[[ 64   3  71  -9 -11  -9]
 [ 31  -1  51  59 -29  62]]
:
[[ 31  -1  51  59 -29  62]
 [ 64   3  71  -9 -11  -9]]

[[ -6   0 -23 -17 -14 -53  -3 -54  61 -11 -31 -15  27  53 -55  -9]
 [ -5  -6 -22  -5  -1 -84  15  52 -42  -4 -19  -5 -12 -28 -83  -4]
 [ -3  -4 -12   0   3 -35  -6  -3  -2  -1 -11  -2  -8  -1 -35  -1]
 [  1   0 -18   5   1 -63  14  68 -26   1  -7   5  14 -11 -61   0]
 [  5  10  28  -9 -18  76  25  19   9  -5  24  -2  33  11  77  -3]
 [ -3  -4 -10   0   4 -34  -2   6 -17   0  -9  -1 -17 -15 -33   0]]
:
[[ -6   0 -23 -17 -14 -53  -3 -54  61 -11 -31 -15  27  53 -55  -9]
 [ -5  -6 -22  -5  -1 -84  15  52 -42  -4 -19  -5 -12 -28 -83  -4]
 [  1   0 -18   5   1 -63  14  68 -26   1  -7   5  14 -11 -61   0]
 [ -3  -4 -12   0   3 -35  -6  -3  -2  -1 -11  -2  -8  -1 -35  -1]
 [ -3  -4 -10   0   4 -34  -2   6 -17   0  -9  -1 -17 -15 -33   0]
 [  5  10  28  -9 -18  76  25  19   9  -5  24  -2  33  11  77  -3]]

[[-41  30  52  10  35 -51 -14  10  56 -10  47 -43  58   9  26  11]
 [-61   7  -6   6 -55  41 -42 -43  -8  39  18  -3   6  -3   1  37]]
:
[[-61   7  -6   6 -55  41 -42 -43  -8  39  18  -3   6  -3   1  37]
 [-41  30  52  10  35 -51 -14  10  56 -10  47 -43  58   9  26  11]]

[[ -9 -14   0  -3  38  45  32]
 [-67   6 -31  34  32  83 -50]
 [-31 -39  58  -4 -10 -31 -82]
 [ 69 -14 -75 -83  60  -3 -42]]
:
[[ 69 -14 -75 -83  60  -3 -42]
 [-67   6 -31  34  32  83 -50]
 [ -9 -14   0  -3  38  45  32]
 [-31 -39  58  -4 -10 -31 -82]]

[[-29  20 -11   4  24  12  23  20 -55  -5  27  -9]
 [ 32  21  67   2  20  28  -7  39   3  -6   3  15]
 [ 31  -7 -49  15 -19   8  16   9 -51  15  15 -36]
 [-39 -21  10 -37  36  13  12  15 -49  25  21  -7]]
:
[[ 31  -7 -49  15 -19   8  16   9 -51  15  15 -36]
 [-29  20 -11   4  24  12  23  20 -55  -5  27  -9]
 [-39 -21  10 -37  36  13  12  15 -49  25  21  -7]
 [ 32  21  67   2  20  28  -7  39   3  -6   3  15]]

[[ 10  17  -6 -13   2  -4  16 -11 -25  20  13  28  16   3]
 [  9 -11 -16   4  -2   0  -5  10 -11  -9  -2 -14   2 -19]
 [  1 -14 -15   5   0   2  -3   9  -6 -12   0 -19   5 -18]
 [ 14  38 -35 -45  -3 -27  38 -45 -81  49  39  67  30   1]
 [ 16  17  21  -2   1   5   0   1   5  13  -8  24   1  13]]
:
[[ 14  38 -35 -45  -3 -27  38 -45 -81  49  39  67  30   1]
 [  9 -11 -16   4  -2   0  -5  10 -11  -9  -2 -14   2 -19]
 [  1 -14 -15   5   0   2  -3   9  -6 -12   0 -19   5 -18]
 [ 10  17  -6 -13   2  -4  16 -11 -25  20  13  28  16   3]
 [ 16  17  21  -2   1   5   0   1   5  13  -8  24   1  13]]

[[ 55 -65   1  45 -43 -32 -21  49  58  42  27  69]
 [ 31 -26  28 -39 -61 -44 -62   2  39 -51  69  -4]
 [ 62  63  49  27 -15  14  56 -17  22   5  69 -61]
 [-78 -24 -24 -61  11  77   6  50   7  -1  23 -43]
 [-24 -22  40 -27  13 -20  50  -9   5 -12  24  62]
 [-78 -60  66 -53 -45  24 -47   8  72 -42 -23  33]]
:
[[-78 -24 -24 -61  11  77   6  50   7  -1  23 -43]
 [ 55 -65   1  45 -43 -32 -21  49  58  42  27  69]
 [ 31 -26  28 -39 -61 -44 -62   2  39 -51  69  -4]
 [-24 -22  40 -27  13 -20  50  -9   5 -12  24  62]
 [ 62  63  49  27 -15  14  56 -17  22   5  69 -61]
 [-78 -60  66 -53 -45  24 -47   8  72 -42 -23  33]]
---
[[-30   6 -21  10  -2   1  19   7]
 [ 17 -35  15  -6  11 -33  14 -16]
 [-22  28  -5   6   2  25   3   3]
 [ 52  -5 -30 -59 -11 -31 -34  34]
 [ 17  31 -59 -38 -33   7 -42  54]
 [ 28 -14  34 -11  15 -13   0 -22]
 [-45  -8  40  56  19  20  40 -43]
 [ 15 -31  28  10   7 -17   6 -22]
 [-55  49  43  59  20  66  19 -33]
 [-23 -31  42  43  20  -3  37 -42]]
:
[[-55  49  43  59  20  66  19 -33]
 [-23 -31  42  43  20  -3  37 -42]
 [-45  -8  40  56  19  20  40 -43]
 [ 28 -14  34 -11  15 -13   0 -22]
 [ 15 -31  28  10   7 -17   6 -22]
 [ 17 -35  15  -6  11 -33  14 -16]
 [-22  28  -5   6   2  25   3   3]
 [-30   6 -21  10  -2   1  19   7]
 [ 52  -5 -30 -59 -11 -31 -34  34]
 [ 17  31 -59 -38 -33   7 -42  54]]

[[-20  15   6   2 -23  31  -7  -3]
 [-46   2 -34  38   3  72   6  32]
 [ 34   5  45   0 -10 -51   8 -45]
 [  5  -3 -10   9   6  -2   3   3]
 [ -8  20  -7  21  -9  -1 -33   1]
 [  5  -2 -12  18   8  -3   3   5]
 [  9  28  16  23 -21 -11   6 -23]]
:
[[ 34   5  45   0 -10 -51   8 -45]
 [  9  28  16  23 -21 -11   6 -23]
 [-20  15   6   2 -23  31  -7  -3]
 [ -8  20  -7  21  -9  -1 -33   1]
 [  5  -3 -10   9   6  -2   3   3]
 [  5  -2 -12  18   8  -3   3   5]
 [-46   2 -34  38   3  72   6  32]]

[[ 13  -4 -11  17 -15  51 -53 -20  35 -46  29  -8   6]
 [-15 -43  22   5  26  -2 -13  -3  34 -46  18   0   3]
 [-13  -6  11 -10  16  75  34  14 -18 -46 -18   5  -4]]
:
[[-15 -43  22   5  26  -2 -13  -3  34 -46  18   0   3]
 [-13  -6  11 -10  16  75  34  14 -18 -46 -18   5  -4]
 [ 13  -4 -11  17 -15  51 -53 -20  35 -46  29  -8   6]]

[[-17   5  39  22]
 [-11   4  25  18]
 [  8  15 -18 -27]
 [-36  -7 -79 -57]
 [ 11  18 -17 -27]
 [ 33 -84   6 -65]
 [  5   9  -7 -13]
 [  1   0  19   4]
 [ 13   6   3 -14]
 [-36  27  37  32]]
:
[[-17   5  39  22]
 [-36  27  37  32]
 [-11   4  25  18]
 [  1   0  19   4]
 [ 33 -84   6 -65]
 [ 13   6   3 -14]
 [  5   9  -7 -13]
 [ 11  18 -17 -27]
 [  8  15 -18 -27]
 [-36  -7 -79 -57]]

[[  6  12   3  61  -2   9  19  22  19  10  47 -19 -33 -19 -22   9]
 [-44  16  18  10  35 -10 -50  61 -21  40  -2 -27  12 -23  -4 -20]
 [-34  -9 -27  23 -12  -5 -20  59 -23 -32  27   0 -11 -32 -27 -33]
 [-12  17  27  31  41  -8  -4  35   2  68  47 -23 -17 -15   4 -14]]
:
[[-12  17  27  31  41  -8  -4  35   2  68  47 -23 -17 -15   4 -14]
 [-44  16  18  10  35 -10 -50  61 -21  40  -2 -27  12 -23  -4 -20]
 [  6  12   3  61  -2   9  19  22  19  10  47 -19 -33 -19 -22   9]
 [-34  -9 -27  23 -12  -5 -20  59 -23 -32  27   0 -11 -32 -27 -33]]

[[ 45 -36  49 -14 -33  30 -60  23  15   9 -40   4]
 [-41  15   6 -35  28  -8 -43  51  58  32  27 -20]
 [-13 -44  67 -41  36  -9  63   4  11   3  -1 -19]
 [-23 -39  34 -71  12 -10  -1  33  26 -28  55  10]
 [-13 -28  55 -14  15 -50  48  18 -15  27 -35 -49]
 [ 26 -73  51  32  31  -8   0  -9   9  48  -6 -29]]
:
[[-13 -44  67 -41  36  -9  63   4  11   3  -1 -19]
 [-13 -28  55 -14  15 -50  48  18 -15  27 -35 -49]
 [ 26 -73  51  32  31  -8   0  -9   9  48  -6 -29]
 [ 45 -36  49 -14 -33  30 -60  23  15   9 -40   4]
 [-23 -39  34 -71  12 -10  -1  33  26 -28  55  10]
 [-41  15   6 -35  28  -8 -43  51  58  32  27 -20]]
